Rows near named flat spaces through zero
bukes_livu: [-10, -11, 31, 6, -15, -14, 2, 7, 31, 19, 13, 22, 30, -25, 14, 1, -9, -7, -5, -42, -13, -11, -21, 4, 1, -28, -11, 7]
bina_dirop: [0, -4, 12, -8, 22, 6, 15, 1, 35, 21, 30, -6, 32, -13, 13, -12, -11, -21, -25, -8, -10, -2, -8, -26, -30, 3, 15, -12]
zota_vofu: [-19, -11, 44, -30, 3, 36, -39, 11, 33, 17, -40, 4, -9, 1, 13, -25, -7, -33, -2, 8, 20, 17, 17, -53, 4, -24, -5, -15]
bukes_livu: [-6, -8, 2, 7, -22, 44, -60, -8, -6, -4, -29, 2, -32, -8, 18, -18, 10, 24, 27, 26, 29, 32, 21, -11, 14, -27, -1, 2]
bina_dirop: [-48, -16, -21, 21, 28, 2, 20, -27, -1, -41, 6, 2, 36, 43, 9, -9, -16, -20, 11, 26, 20, -17, -2, -55, -28, -13, 8, -5]
nuv_penu: [10, 45, -5, 2, 6, -23, -15, 1, -48, -7, -9, -53, -19, 24, -19, -40, 0, 12, 2, 9, -11, -8, 17, -16, 42, 50, -34, -38]
bina_dirop: [-13, 13, 2, -2, 4, 3, -9, -13, -11, 13, -35, -4, 5, 18, -12, -30, 3, -4, 7, 10, -4, 16, 12, -12, -4, -1, 2, -23]
bina_dirop: [15, -9, -16, -13, 19, -54, 44, -3, 26, -10, 27, -16, 28, 7, -7, 26, -24, -41, -65, -12, -13, -15, -17, -11, -38, 15, 5, -39]
nuv_penu: [3, 28, 8, -12, 21, 0, 13, 3, 1, 39, -7, 2, 37, 7, -36, -18, 9, -14, -5, -5, -64, 5, 8, 1, -19, 37, 12, 3]
nuv_penu: [-4, 3, 54, -27, 10, 27, 11, 33, 44, 91, 4, 43, 47, -66, -13, -11, -6, -11, 1, -53, -53, 35, 5, 37, -54, -2, 46, 50]
bukes_livu: [-43, 1, 18, 12, 5, 42, -54, 13, -22, -27, -2, -22, -18, -3, 27, -40, -22, 14, 43, 18, 46, 11, 33, -57, 18, 0, -11, 19]
bukes_livu: [39, -7, -17, -11, -26, -20, -10, -21, 25, 13, -33, 17, 1, 15, -23, 30, 28, -15, -40, 11, -43, 10, -14, 21, -1, -14, -8, -36]
nuv_penu: [-13, -2, 9, 2, -13, -7, -12, 5, -11, -20, -19, 7, -12, 16, -4, 7, 0, -3, 16, -3, 7, -14, 1, -7, 30, -6, -24, 8]
nuv_penu: [4, 22, -7, 10, -18, 5, -42, 4, -28, 11, -18, -2, 0, -9, -26, -11, 8, 25, 18, 3, -42, 28, 24, 17, 6, 23, -4, 17]
bina_dirop: [6, 3, -14, -3, 17, 9, 20, -11, 8, 29, 6, 5, 22, -11, -8, -7, 2, 1, -11, 5, -17, 24, 3, 16, -47, 6, 38, -2]
zota_vofu: [8, -2, -3, -3, 4, 9, 10, 2, 4, -2, 8, 7, -3, 5, -2, 13, 11, -1, 3, 6, -6, -11, -6, 4, 6, 5, 1, 13]
bina_dirop: [-40, 24, 13, -5, 41, 0, 21, -14, -3, 27, -22, -7, 56, 32, -23, -55, -12, -31, 4, 3, -31, 4, 13, -46, -34, 19, 15, -23]
zota_vofu: [-18, -13, -4, 6, 23, 1, 43, 0, -1, -7, 31, 0, 6, -12, 23, -1, -19, 3, 7, -9, 44, -8, -9, 6, -27, -10, 26, 12]
bukes_livu: [16, 4, -7, -2, -21, -18, -19, -10, 6, 4, -27, 9, 6, 15, -24, 14, 15, -9, -18, 4, -41, 5, -2, 6, 8, 0, -16, -18]
zota_vofu: [-19, 18, 34, 0, -16, -13, -27, 11, -1, 22, -30, 15, 29, 3, -26, -18, -1, -10, 12, -28, -53, -1, 7, -9, 19, 6, -27, 8]
zota_vofu: [-4, 21, 6, -23, 25, 4, 11, 3, -8, 22, -27, -8, 9, 20, -30, -21, 1, -21, -4, 10, -24, 10, 18, -12, -14, 30, 12, -11]
bukes_livu: [2, -16, -22, 8, -12, 7, -26, -4, -5, -34, 0, -3, -20, 3, 8, 21, -2, 7, -1, 23, 19, 9, 9, -8, -1, -8, -2, 5]
bina_dirop: [-12, -12, 26, -4, 19, 34, 6, 18, 30, 2, 39, 8, 15, -14, 24, 0, -5, -11, 9, -6, 6, -22, -7, -30, -1, -2, 5, 33]
bukes_livu: [20, 1, -22, -12, -19, 3, -35, -7, -15, -27, -49, 1, -36, 40, -30, 26, 25, -8, -4, 42, -16, 6, 16, -6, 28, 10, -20, -11]
nuv_penu: [31, -4, -12, -1, -3, 3, -5, -4, 8, 6, 27, -29, -26, -29, 29, -6, -4, 17, -26, 5, 33, 15, -3, 9, -7, -4, 10, -30]
nuv_penu: [15, 8, -19, 8, -6, -6, -15, -5, -19, -11, 9, -29, -22, -6, 9, -9, -3, 20, -8, 11, 17, 11, 7, 4, 7, 10, -5, -22]
nuv_penu: [-43, 5, -11, 18, 9, 0, 6, -5, -25, -12, -19, 28, 39, 24, -32, 1, -4, -1, 36, 3, -34, 3, 14, -2, -23, 10, 12, 43]
zota_vofu: [-4, 22, -2, -9, -10, -20, -19, 20, -41, -8, -38, 0, -15, 11, -45, 9, -3, 1, 14, -3, -30, 12, 28, 19, 15, 37, -13, 21]
nuv_penu: [-6, 2, 41, -20, 21, 7, 29, 18, 25, 36, 16, -1, 10, -22, 18, -22, -13, -16, -5, -31, 17, -10, -10, -6, -5, -5, 9, -2]
zota_vofu: [-1, -16, -22, 17, -30, -7, -36, 1, -27, -40, -5, -10, -43, -15, 18, 17, -14, 29, 9, 9, 48, 20, 13, 15, 10, -17, -8, 5]
bina_dirop: [7, -7, 16, -20, 8, 14, 10, 23, 11, -1, 6, 10, -15, -3, -2, 21, 4, -13, 2, -2, 4, -14, -1, 1, 10, 8, 1, 27]
zota_vofu: [-17, -5, 18, 2, 7, -3, 3, -8, 22, 19, 5, -6, 23, -13, 23, -30, -18, -10, -12, -16, 17, 8, -7, -22, -20, -23, 6, -28]
bina_dirop: [16, -31, 11, 8, -19, 11, -39, -11, 56, -9, 38, -21, -6, -28, 63, -6, -10, -3, -39, 2, 40, 0, -20, -45, 5, -45, -18, -47]
nuv_penu: [-53, -1, -10, 23, 2, -9, 3, -9, -36, -48, -28, 22, 18, 50, -22, 6, -5, -6, 46, 11, -4, -23, 8, -22, 14, -1, -17, 33]
zota_vofu: [26, 3, -8, 6, -2, -19, 34, 2, 10, 4, 37, 13, 18, -2, -10, 32, 18, 3, -11, -17, -40, -34, -29, 31, 11, 14, -7, 18]
bukes_livu: [-4, 0, 0, -1, -4, 18, -18, 3, -13, -11, -15, -1, -22, 7, 1, -2, 6, 8, 18, 15, 15, 5, 12, -5, 15, -1, -4, 9]
bukes_livu: [-13, 12, 12, -5, 17, 6, 14, 12, -16, 1, 3, -7, -3, 5, -3, -14, -5, 0, 19, -4, 8, -12, 6, -6, 10, 17, -1, 14]
bukes_livu: [-26, 0, 22, 6, -5, 26, -22, 17, -17, -11, -5, 5, -18, -8, 13, -13, -6, 15, 43, -5, 28, -4, 12, -9, 27, -7, -10, 35]
bina_dirop: [22, 8, 14, -44, 18, -10, 33, 27, 8, 24, -15, 6, -10, 2, -33, 23, 3, -32, -23, -9, -22, -3, 4, 21, -8, 31, 12, 7]
zota_vofu: [-16, 20, 6, 2, 7, 14, -10, -4, -17, 11, -25, 9, 18, 24, -27, -20, 14, 0, 27, 10, -38, 1, 13, -10, 8, 17, -4, 14]
[6, -38, -47, 22, 2, -8, 17, -7, 8, -49, 60, -8, -6, -23, 35, 45, -24, 13, -24, 12, 47, 3, -10, 8, -44, -13, 27, 12]
bukes_livu
[-31, -21, -1, 27, -14, 32, -46, 7, -11, -35, 20, -3, -18, -27, 40, -5, -22, 30, 34, 7, 53, 16, 17, -20, 0, -24, 1, 34]
bukes_livu
[-19, 6, -8, 3, 16, 13, 9, -3, -22, -5, -9, -2, 0, 12, -6, -14, -3, 6, 22, 13, 12, 7, 14, -4, -11, 9, 15, 11]
zota_vofu
[7, 2, -6, -13, -19, 10, -40, 18, -27, -25, -37, 1, -45, 10, -23, 24, 7, 5, 15, 22, 2, 14, 28, 7, 27, 16, -14, 23]
zota_vofu
[28, 17, -13, -6, -18, -53, 1, -5, -14, 12, -21, -18, -7, -1, -24, 3, -3, -1, -36, -15, -22, 14, -1, 31, 2, 14, -13, -45]
bina_dirop
[12, 32, 8, 1, 2, 25, -30, -2, -8, 35, -6, -10, 13, -1, -18, -35, 22, 15, 12, 9, -52, 13, 14, -6, 11, 29, -4, -1]
nuv_penu
[13, 8, -25, -3, -25, 28, -54, -7, -40, -26, -60, 3, -56, 32, -27, 12, 32, 20, 29, 51, 0, 23, 31, 9, 38, 8, -14, 9]
bukes_livu
[-3, 35, -52, 37, -7, 6, -23, -32, -68, -18, -25, -8, 2, 39, -39, -19, 30, 45, 43, 42, -42, 16, 23, 18, 11, 33, -2, 9]
zota_vofu
[5, 30, -4, 16, -1, 34, -41, -14, -19, 12, -4, -18, 3, 13, -7, -41, 26, 26, 26, 27, -34, 6, 15, -21, 27, 22, -14, -5]
nuv_penu
[-23, -9, 37, 1, 27, 42, 38, 0, 43, 25, 29, 38, 47, 9, 16, -10, 19, -18, 28, -12, -19, -43, -29, -26, 2, -19, 8, 38]
zota_vofu
[0, -15, 2, -10, 18, 1, 36, -6, 29, 4, 13, 11, 16, 8, 8, 11, 1, -24, -17, 0, 6, -15, -18, -9, -20, -12, 14, -7]
nuv_penu
[18, 8, -13, 11, -33, 6, -28, -3, -31, 4, -24, 7, -37, -15, -7, 5, 20, 42, 25, 3, 4, 23, 9, 51, 24, -7, -4, 12]
bina_dirop
[31, 14, -7, -30, 8, -47, 30, 9, 5, 16, -15, -4, 10, 13, -45, 26, 1, -34, -49, -10, -51, -3, -2, 21, -15, 37, 0, -24]
nuv_penu
[-2, 19, 5, 8, 3, -24, 18, -2, -4, 20, 6, 5, 36, 3, -21, -9, 3, -1, -1, -23, -48, -12, -10, 12, -1, 17, -7, 1]
zota_vofu
[21, -7, 26, -38, -7, 27, -11, 29, 10, 4, -26, 12, -52, -2, -3, 25, 16, -12, 5, 7, 19, -4, 7, 9, 35, -1, -8, 20]
bina_dirop
[-25, -3, -15, 29, -5, 7, -4, -11, -26, -20, 6, 4, 2, 0, 12, -10, -5, 28, 34, 4, 22, 3, 4, 5, -1, -12, 5, 20]
zota_vofu
[23, -11, 0, -25, 14, -9, 26, 9, 23, 6, 16, -13, -13, -12, 10, 16, -9, -20, -38, -3, 21, -2, -8, 3, -17, 3, 13, -21]
zota_vofu
[11, 27, -10, -10, -10, 9, -42, -12, -25, 6, -59, -10, -16, 37, -38, -19, 26, -2, 5, 36, -37, 21, 26, -12, 23, 23, -17, -26]
bukes_livu
[-31, 5, -22, 19, 11, -12, 12, -18, -31, -45, -15, 0, 12, 56, -17, 0, 2, -8, 24, 24, -2, -27, 2, -29, 14, 10, -17, 3]
nuv_penu

Rows near named flat spaces through zero
dogipvire: [15, -2, -11, 6, -9, -7, -6, -5, 12, -4, -6, 16, 4, 11, 16, 0, -14, -33, 11, -5, -33, -3, -5, -2, -10, 15, 11, 14]
gonegvidam: [6, -22, -11, -75, 44, -6, 15, 7, -20, 16, 31, -42, -44, -44, -5, -4, 8, 32, 22, 59, 80, 24, -30, -6, -21, -12, -1, -18]
vidosazub: [0, 6, -4, 2, -2, -4, 3, -2, -5, 2, -15, -9, -7, -4, -3, -3, -11, 5, 4, 3, 1, 6, -5, 5, 6, 12, 11, -3]
dogipvire: [0, -1, -4, -28, 9, 5, 8, 12, -18, 2, 11, -32, -8, -29, -5, 7, 23, 27, -1, 1, 26, 9, -14, 4, 14, -5, -3, -2]
vilregos: [-5, 39, 6, 16, 47, -21, 23, 30, 6, 60, -14, 24, -38, 13, -35, -21, -19, 8, -25, 18, 38, -29, -21, 14, 6, -25, -19, -8]
dogipvire: [8, 7, 19, 20, -26, 11, 12, 6, -7, -15, 2, -8, 18, 4, 2, -15, -20, 52, -14, -4, 19, 5, 16, 16, -16, 12, -6, -32]
gonegvidam: [50, 39, 11, 15, -15, 17, -5, 26, -5, 10, -5, 18, -18, -3, 27, 11, 35, 3, -19, -31, 8, -19, -32, -5, -11, 18, -29, -8]
vilregos: [-54, -54, 1, -12, -21, -23, -25, -41, 0, -63, 4, -39, -10, -54, -28, 11, 13, 24, 29, 33, 35, 46, 38, -24, -6, 4, 30, -13]
dogipvire: [8, 26, -11, 11, 11, -5, 32, 54, -4, 8, 1, -13, -37, -38, -2, -14, -4, 37, -5, -1, 31, -10, -29, 21, -2, 0, 6, -9]
dogipvire: [9, 13, -5, 20, 1, -8, -6, 4, 13, 5, -18, 25, -23, 4, 8, -1, -7, -29, 7, 1, -10, -8, -12, -8, -12, 10, 6, 4]
vidosazub: [1, 1, -7, 40, -37, -20, -4, 7, 9, -28, -23, 1, -8, 4, 20, 4, -6, 8, -8, -24, -29, -5, -1, 8, 14, 20, 26, 5]
vilregos: [59, 21, 7, 0, -6, 13, -17, 12, 19, 12, 9, 31, 4, -15, 4, 8, 15, -34, -1, -15, -8, -20, -16, -1, -20, 14, -35, 11]
vidosazub: [-36, -37, -11, -12, -17, -45, -18, -28, 7, -37, 13, -7, -7, -13, -6, 13, 24, -15, 14, 10, -5, 26, 7, -27, -18, 9, 24, 15]
vidosazub: [-12, 54, 5, 21, -6, -26, 29, 11, -8, 25, -19, 0, 15, -22, -63, -27, -27, 18, -8, -8, 8, 14, -7, 18, -21, 39, -3, -10]
vidosazub: [-9, 30, 0, -8, 3, 9, 14, 5, -17, 10, 3, -3, 14, -22, -23, -5, 15, -8, 10, -13, 1, 16, -10, -9, -22, 21, -8, -2]
dogipvire: [31, 18, -6, -10, 5, -9, -11, -8, 4, 18, -20, 12, -26, -14, -1, 2, -5, -33, 17, 13, 6, 6, -27, -11, -20, 30, -1, 1]
vidosazub: [4, 12, 4, 23, -20, -28, -12, -11, 15, -3, -11, 23, 4, 1, -17, 0, -2, -22, -4, -10, -17, 0, 1, -6, -17, 24, -2, 8]
dogipvire: [42, 7, 9, -5, -5, 18, 1, 9, -7, 12, -13, -22, -4, -5, 7, -2, -21, 41, -14, 6, 25, -8, -6, 28, 26, 6, -10, -18]
vilregos: [-10, -5, -11, 26, 8, 12, -14, -6, 9, 1, -23, 32, -19, 48, 46, 14, 7, -52, 4, -14, -47, -21, -3, -20, 21, -19, 16, 19]
vilregos: [21, 50, 4, 21, -47, 28, 32, 23, -9, -14, 18, 4, 88, -23, -20, -22, -14, 3, 3, -60, -56, 12, 10, 24, -43, 55, -14, 3]
dogipvire: [-63, 12, 25, 20, -11, -2, 12, -8, -12, -11, 23, 4, 54, 7, -51, -6, 29, 23, -24, -29, -2, 10, 39, -9, -9, -14, -21, -5]
gonegvidam: [14, 52, 15, 35, -27, 12, 25, 27, -11, 7, 1, 16, 35, 11, -4, -15, 1, 21, -24, -45, -18, -8, -6, 14, -24, 28, -20, -12]
dogipvire: [48, -8, -6, -12, 0, 17, -3, 12, 15, 7, 7, -3, 14, -5, 14, -1, -24, -4, 2, 1, -14, -17, -2, 27, 15, -3, -7, 11]
gonegvidam: [11, -8, 3, 25, -30, -1, 25, 31, 13, -24, 35, 7, 45, 22, 21, -17, -21, 35, -23, -28, -31, -19, 17, 32, -14, -7, -2, 2]
dogipvire: [36, 2, 18, -13, 36, 32, -38, -8, 17, 31, -9, 20, -30, -17, -15, 19, 21, -29, -1, 21, 38, -26, 2, -11, 27, -33, -44, -1]
gonegvidam: [6, 48, -7, 10, -19, -2, 26, 16, -1, 7, 1, 3, 52, -40, -50, -20, -19, -17, 12, -33, -38, 14, -3, 19, -28, 48, -4, 15]
vilregos: [32, 27, 5, -6, -6, 55, -6, 3, -17, -3, -11, -2, -1, -27, 20, 7, 17, -12, 23, -11, 5, 10, -12, -14, -17, 25, -13, -17]
vilregos: [-46, -39, 0, 1, 1, 0, -13, -28, -22, -29, -34, -41, -50, 10, 27, 12, -1, 44, 7, 34, 39, 23, 13, -16, 39, -16, 42, -31]
vidosazub: [0, 35, 14, 10, -28, -19, -7, -12, -1, 4, 4, 14, 45, -14, -50, 4, 27, -15, -15, -39, -22, 9, 4, -5, -18, 35, -27, 14]
vilregos: [9, -33, 1, -18, 48, 8, -19, -12, 19, 14, -1, 24, -64, 12, 27, -3, -18, -24, 24, 68, 50, -10, -3, -24, -20, -37, -1, -19]
vilregos: [43, 44, 4, 38, -3, 14, 34, 44, 28, 13, 10, 47, 16, -16, -10, -47, -65, -10, 14, 3, -6, -17, -2, 27, -74, 27, -15, -17]
gonegvidam: [6, -15, -8, -22, -5, 6, 23, 10, -3, -4, 32, -20, 49, 6, 2, -12, -22, 20, -2, -8, -23, 2, 10, 28, 1, -4, 3, 11]
dogipvire: [-2, -6, -7, 21, 3, -5, -19, -10, 8, 1, -32, 17, -36, 27, 29, 12, 0, -27, 1, 3, -15, -13, -8, -13, 23, -7, 17, 6]
vilregos: [10, -32, -15, -8, 8, -9, -19, -1, 20, -25, -5, -4, -58, -43, 17, 6, -6, -12, 33, 42, 31, 6, -7, -13, -11, -3, 22, -5]
gonegvidam: [-12, 5, 29, 24, -17, 2, -25, -40, -20, -4, -37, 10, -29, 47, 23, 9, 12, 20, -15, 11, 32, 13, 5, -33, -7, 13, -2, -43]
vilregos: [-20, -20, 3, -12, -2, 8, 19, -14, 5, -14, 37, 9, 57, 14, -10, -27, -36, -5, 20, 15, -17, 18, 35, 2, -53, 1, 1, -7]
gonegvidam: [3, -50, -36, -44, 3, -41, 8, 16, 22, -31, 51, -19, -10, -47, 9, 1, 1, -13, 30, 23, -5, 11, -14, 4, -28, -3, 27, 33]
gonegvidam: [8, 17, 23, 42, -1, 19, -16, 12, 13, -1, 8, 63, -22, 40, 39, 8, 41, -26, -18, -20, 1, -32, -3, -35, -36, -21, -33, -13]
dogipvire: [19, -28, 16, -9, 3, 45, -39, -13, 14, -10, 15, 7, 20, 2, 12, 30, 36, -20, -8, -13, -9, -24, 28, -6, 41, -42, -34, 14]
vidosazub: [11, 39, -13, 13, 3, 0, -14, 17, -5, 16, -32, 9, -37, -24, 2, 29, 54, -41, -4, -38, -19, -14, -40, -17, 33, 12, -4, 27]
gonegvidam: [8, 12, 11, 3, 4, 25, 3, 1, -3, 11, 6, 13, 23, 18, 2, -5, -2, -4, -6, -9, -7, -8, 9, 1, -6, -6, -19, -6]
vidosazub: [-15, 4, 2, 18, -23, 1, 13, 2, -4, -24, 1, -5, 18, -8, -4, -13, -15, 18, 7, -7, -7, 16, 14, 3, -24, 19, 13, -13]
gonegvidam: [21, -1, -5, 13, -1, -13, 4, 41, 19, -13, 23, 15, -37, -23, 22, 2, 21, 9, -8, -3, 19, -23, -21, 1, -20, -13, -7, 2]
gonegvidam: [14, -28, -3, -46, 28, 12, -9, -1, -8, 7, 37, 5, -26, 21, 49, 18, 43, -13, 3, 18, 23, -6, -23, -29, -17, -31, -16, 1]
vidosazub: [11, 10, 23, 15, -53, 17, 7, -19, -8, -25, 11, -4, 84, 11, -16, -17, -27, 28, -8, -27, -28, 20, 38, 18, -31, 40, -12, -18]
vidosazub: [-31, -31, -20, -9, 4, -20, 16, 3, 6, -33, 35, 15, -18, 5, 37, -13, -1, -20, 33, 24, -4, 19, -5, -30, -71, -1, 30, -2]
vidosazub: [-10, 6, -23, -19, 1, -17, 16, 9, -25, 5, -17, -42, -19, -13, 5, 7, 7, 21, 0, -7, -2, 15, -30, 10, 34, 15, 30, 9]
vilregos: [-15, -29, 19, -2, -35, -3, -14, -30, -14, -42, -2, -37, 10, -14, -7, 4, -1, 59, -3, 15, 36, 31, 30, -1, 1, 13, 9, -33]
[-23, -12, -31, -19, 16, 13, 33, 13, -22, -1, -1, -29, -1, 15, 37, -9, -22, 4, 22, 3, -27, 12, -13, 9, 13, -5, 43, 7]
vilregos
[-1, 4, 11, -3, 0, -2, 12, -1, -13, 15, 2, -10, 16, 29, -2, -7, -9, 35, -24, -2, 10, -2, 3, 15, 12, -5, -8, -12]
vilregos
[-12, -8, -13, 10, -21, -41, 33, 33, 3, -24, 18, -27, -1, -25, -8, -19, -23, 55, -9, -1, 8, 6, -5, 31, -9, 10, 26, -2]
gonegvidam
[9, 10, -12, 22, -19, -7, -4, 14, 22, -23, -1, 17, 0, -40, -8, 0, 1, -33, 19, -16, -27, -1, -2, -2, -20, 22, 8, 18]
vilregos
[-7, 43, 6, 16, 26, 26, -1, 5, -12, 42, -44, 1, -9, -2, -32, 5, 5, -11, -11, -15, 1, -14, -5, 7, 54, -10, -13, 3]
gonegvidam
[30, 39, 2, 37, -21, -3, 0, 24, 13, 8, -14, 25, 7, -3, -3, 2, 7, -16, -18, -41, -31, -23, -14, 12, 5, 20, -14, 15]
vilregos
[-19, -41, 6, 0, -16, 20, -8, -18, 4, -46, 22, -3, 17, 0, 22, -2, -5, 8, 20, 15, 2, 16, 37, -14, -26, -10, 11, -16]
vidosazub
[-39, -1, 5, -3, 7, -3, 12, 7, -13, -14, 18, -9, -10, -19, -13, -2, 28, 23, 2, 4, 31, 14, 4, -18, -20, -12, -1, -14]
dogipvire
[12, 16, -5, -26, 33, 27, 2, 6, -17, 32, -14, -13, -20, -10, 1, 7, 10, -8, 7, 8, 17, -3, -21, -1, 25, -9, -8, 0]
vidosazub
[74, 12, 28, 27, -32, 4, -41, -3, 37, -4, 4, 51, 4, -2, 6, 11, 11, -25, -17, -15, -1, -29, 4, -3, -27, 16, -48, -1]
vilregos
[1, -19, 6, 7, -10, -23, -13, 2, 32, -20, 59, 61, 20, 28, 22, 6, 40, -50, -6, -17, -30, -19, 6, -32, -66, -17, -27, 24]
vidosazub
[23, 34, 5, 55, 0, 10, 23, 56, 39, 15, 13, 43, 34, -7, -27, -24, -31, -9, -23, -36, -37, -51, 15, 44, 5, -20, -26, 20]
dogipvire
[-36, -38, -1, 15, -36, -29, 3, 1, 9, -55, 35, -8, 24, 1, 9, 2, 16, 28, -10, -16, -16, 8, 26, -2, -14, -8, 17, 6]
vidosazub
[-21, -22, 9, 1, -1, -5, -26, -44, 1, -11, -19, 6, -13, 16, -1, 4, -8, -13, 14, 29, 13, 18, 20, -25, -7, 2, 10, -15]
gonegvidam
[14, -9, 4, 6, 6, 7, -8, 0, 24, -8, 15, 34, -7, -7, 7, -10, -14, -30, 21, 21, 6, -5, 9, -13, -47, -3, -9, -6]
dogipvire
[30, -4, -21, -30, 21, 22, -24, 3, 7, 4, 1, 8, -34, -34, 26, 27, 40, -64, 32, 1, -10, -5, -31, -26, 3, -2, -4, 27]
vilregos
[-7, -22, 5, -11, -8, 17, -7, -6, 2, -22, 29, -3, 29, -6, 5, 8, 20, -2, 4, -9, -9, 3, 21, -7, -6, -14, -10, 6]
dogipvire
[9, 15, 3, 28, 2, 30, 15, 29, 3, -2, -2, 15, -6, 6, 24, -11, -12, 7, -1, -10, -3, -18, 1, 8, -7, -10, -2, -13]
vidosazub
